Below is a small trained network, with its code and all its weights. Each question gives an input and a target symbol and asks what happens when units are switched off, that is, made to give their printed mean instead of their output.

import numpy as np


def w(rows, s, z=0):
    codes = np.array(rows[::2]) - 128.0
    scale = np.full(codes.shape[1], s)
    scale[-1] = z or s
    return codes * scale


def f(y):
    return np.maximum(y, 0)


def softmax(a):
    e = np.exp(a - a.max(-1, keepdims=True))
    return e / e.sum(-1, keepdims=True)


def log_softmax(a):
    a = a - a.max(-1, keepdims=True)
    return a - np.log(np.exp(a).sum(-1, keepdims=True))


def net(x, mask):
    ids = ['αβγδεζηθλμξπτφψω'.index(c) for c in x.split()]
    T = len(ids)
    res = E[ids] + P[:T]
    u = 0
    for l in range(2):
        q, k, v = (res @ M[l].T for M in (Q, K, V))
        z = softmax(np.where(np.tri(T) > 0, q @ k.T / 4**0.5, -1e9)) @ v
        res = res + np.where(mask[u], z, O[l][:, -1]) @ O[l][:, :-1]
        u += 1
        y = f(res @ A[l][:, :-1].T + A[l][:, -1])
        res = res + np.where(mask[u : u + 8], y, B[l][:, -1]) @ B[l][:, :-1]
        u += 8
    return log_softmax(res[-1] @ U[:, :-1].T + U[:, -1])


Q, K, V, O, A, B = {}, {}, {}, {}, {}, {}
E = w([
[179,119,153],'α',
[179,117,152],'β',
[69,134,75],'γ',
[60,168,121],'δ',
[41,190,165],'ε',
[124,202,68],'ζ',
[178,121,151],'η',
[185,133,155],'θ',
[187,138,156],'λ',
[178,120,152],'μ',
[179,117,151],'ξ',
[178,118,152],'π',
[151,162,10],'τ',
[179,120,154],'φ',
[89,103,30],'ψ',
[202,129,166],'ω',
],0.014)
P = w([
[151,36,145],'0',
[217,179,156],'1',
[125,30,118],'2',
[193,195,149],'3',
[108,56,111],'4',
[175,210,140],'5',
[93,78,103],'6',
[157,222,130],'7',
[78,99,93],'8',
[141,236,118],'9',
[60,116,83],'10',
[132,251,111],'11',
],0.013)
Q[0] = w([
[175,140,153],'L0H1',
[216,230,132],'L0H1',
[225,253,157],'L0H1',
[200,143,79],'L0H1',
],0.018)
K[0] = w([
[37,123,87],'L0H1',
[33,214,41],'L0H1',
[12,217,51],'L0H1',
[88,143,11],'L0H1',
],0.011)
V[0] = w([
[39,174,211],'L0H1',
[170,161,171],'L0H1',
[145,163,32],'L0H1',
[139,165,11],'L0H1',
],0.011)
O[0] = w([
[20,253,242,2],'L0H1',
[207,134,173,198],'L0H1',
[186,169,1,154],'L0H1',
[166,159,17,144],'L0H1',
],0.0074,0.0034)
A[0] = w([
[80,94,90,206],'L0N1',
[161,138,133,149],'L0N2',
[128,186,216,132],'L0N3',
[147,184,254,118],'L0N4',
[49,62,96,62],'L0N5',
[184,195,91,1],'L0N6',
[107,68,4,122],'L0N7',
[206,184,140,133],'L0N8',
],0.0082,0.0063)
B[0] = w([
[97,113,130,185],'L0N1',
[127,133,111,184],'L0N2',
[134,112,165,200],'L0N3',
[145,97,171,222],'L0N4',
[247,148,119,143],'L0N5',
[184,119,155,208],'L0N6',
[140,76,172,254],'L0N7',
[154,142,138,239],'L0N8',
],0.015,0.0073)
Q[1] = w([
[255,132,173],'L1H1',
[170,143,201],'L1H1',
[127,182,155],'L1H1',
[208,112,140],'L1H1',
],0.0092)
K[1] = w([
[3,93,70],'L1H1',
[23,157,100],'L1H1',
[103,202,87],'L1H1',
[15,29,105],'L1H1',
],0.0051)
V[1] = w([
[167,127,179],'L1H1',
[127,76,132],'L1H1',
[124,138,212],'L1H1',
[147,2,244],'L1H1',
],0.0052)
O[1] = w([
[49,35,111,156],'L1H1',
[81,126,70,164],'L1H1',
[98,253,153,146],'L1H1',
[8,196,24,254],'L1H1',
],0.0039,0.02)
A[1] = w([
[127,189,169,183],'L1N1',
[81,140,188,102],'L1N2',
[78,95,94,34],'L1N3',
[152,66,133,2],'L1N4',
[179,104,197,111],'L1N5',
[2,145,129,170],'L1N6',
[185,91,129,75],'L1N7',
[93,134,119,124],'L1N8',
],0.01,0.0077)
B[1] = w([
[29,145,159,253],'L1N1',
[234,182,44,219],'L1N2',
[154,188,246,163],'L1N3',
[98,254,231,166],'L1N4',
[89,79,176,255],'L1N5',
[189,38,117,250],'L1N6',
[139,73,203,221],'L1N7',
[131,85,121,149],'L1N8',
],0.0076,0.006)
U = w([
[138,149,131,79],'α',
[135,143,137,70],'β',
[49,173,206,103],'γ',
[156,74,22,186],'δ',
[152,144,161,76],'ε',
[57,230,127,181],'ζ',
[132,147,136,89],'η',
[139,146,142,79],'θ',
[89,218,1,251],'λ',
[150,149,150,84],'μ',
[54,1,142,175],'ξ',
[140,147,134,85],'π',
[140,151,139,86],'τ',
[211,202,95,100],'φ',
[119,142,114,136],'ψ',
[212,91,146,16],'ω',
],0.0077,0.012)

Each question gives the input, a string of symbols that net reads in full, and the target symbol t.
The units are the heads (4 rows each of Q, K, V and O) and the neurons (one row each of A and B). Each row of codes is followed by its name. A weight is (code - 128) times the scale printed after its matrix; where a second scale follows, it is the last column's (O, A, B and U).
mask holds one flag per unit, layer by layer, with each layer's heads first. A switched-off unit (its flag False) gives its mean, the last column of its rows in O or B, instead of its output. The means were averaged over made-up inputs and are rounded, as every weight is.
A unit's drop is (log p(t) with every unit on - log p(t) with that unit switched off) / (log p(t) with every unit on - log p(t) with every unit switched off).
The circuit of an input: a set's keep is (log p(t) with only the set's units on - log p(t) with every unit switched off) / (log p(t) with every unit on - log p(t) with every unit switched off). Starting from the 12 units with the biggest drops (on a tie, the unit counted first), units are removed one at a time, each time the one whose removal leaves the highest keep (on an exact tie, the one counted first), for as long as the keep stays at least 0.8.
units of the circuit, in order: the units of the circuit, biggest drop first
top k neurons: the k neurons with the biggest drops, biggest first
top k neurons in layer l: the k neurons of layer l with the biggest drops, biggest first
input α ω ε δ ω θ ε ξ λ τ ε ω, target γ: units of the circuit, in order	L0H1, L0N4
input ε η ε π, target γ: top 2 neurons	L0N4, L1N1
input λ λ θ θ δ β μ γ, target λ: units of the circuit, in order	L0H1
input λ τ θ ω μ γ β φ π λ, target λ: units of the circuit, in order	L0H1, L0N7
input β δ ω ξ θ δ φ θ μ λ, target ζ: top 3 neurons	L1N1, L0N7, L1N6
input τ λ θ μ ω ξ, target ω: units of the circuit, in order	L0H1, L0N6, L0N7, L1N7
input θ β π γ ω θ ψ ω α λ ω θ, target δ: units of the circuit, in order	L0H1, L0N7
input θ β ω ω ε ω θ β, target γ: top 2 neurons in layer 0	L0N4, L0N3
input μ ω ω ε ω γ φ μ λ ε ψ ω, target δ: top 2 neurons	L0N7, L0N6
input ω ψ γ ξ η ω α β ω μ τ τ, target ω: units of the circuit, in order	L0H1, L0N7, L0N6, L1N7
input θ θ λ ε ω ω η π φ ω θ ω, target γ: top 3 neurons	L1N1, L0N4, L1N5
input ω θ ε τ δ ω, target ζ: units of the circuit, in order	L0H1, L1N1, L0N7
input β η α ω γ λ τ γ ω ε, target γ: units of the circuit, in order	L0H1, L0N4
input ψ ω φ λ ε ξ ω η ω λ, target γ: units of the circuit, in order	L0H1
input λ ε δ δ ψ τ ε λ, target γ: top 3 neurons	L1N1, L0N4, L0N3
input ξ μ ω λ γ ζ, target φ: units of the circuit, in order	L0N6, L0H1
input ω ω γ γ, target λ: units of the circuit, in order	L0H1, L0N4
input μ ε φ μ ε α θ τ ω η, target ω: top 3 neurons in layer 0	L0N7, L0N6, L0N8
input λ ω ε δ ε θ ε η ω μ λ ξ, target γ: top 2 neurons	L1N1, L0N4
input ψ ε ω φ ω λ α ε ε μ, target γ: top 4 neurons	L1N1, L0N4, L0N3, L1N5
input ε λ ξ φ, target γ: top neuron	L1N1
input ω λ θ α τ ω ω δ, target ζ: top 2 neurons	L1N1, L0N7
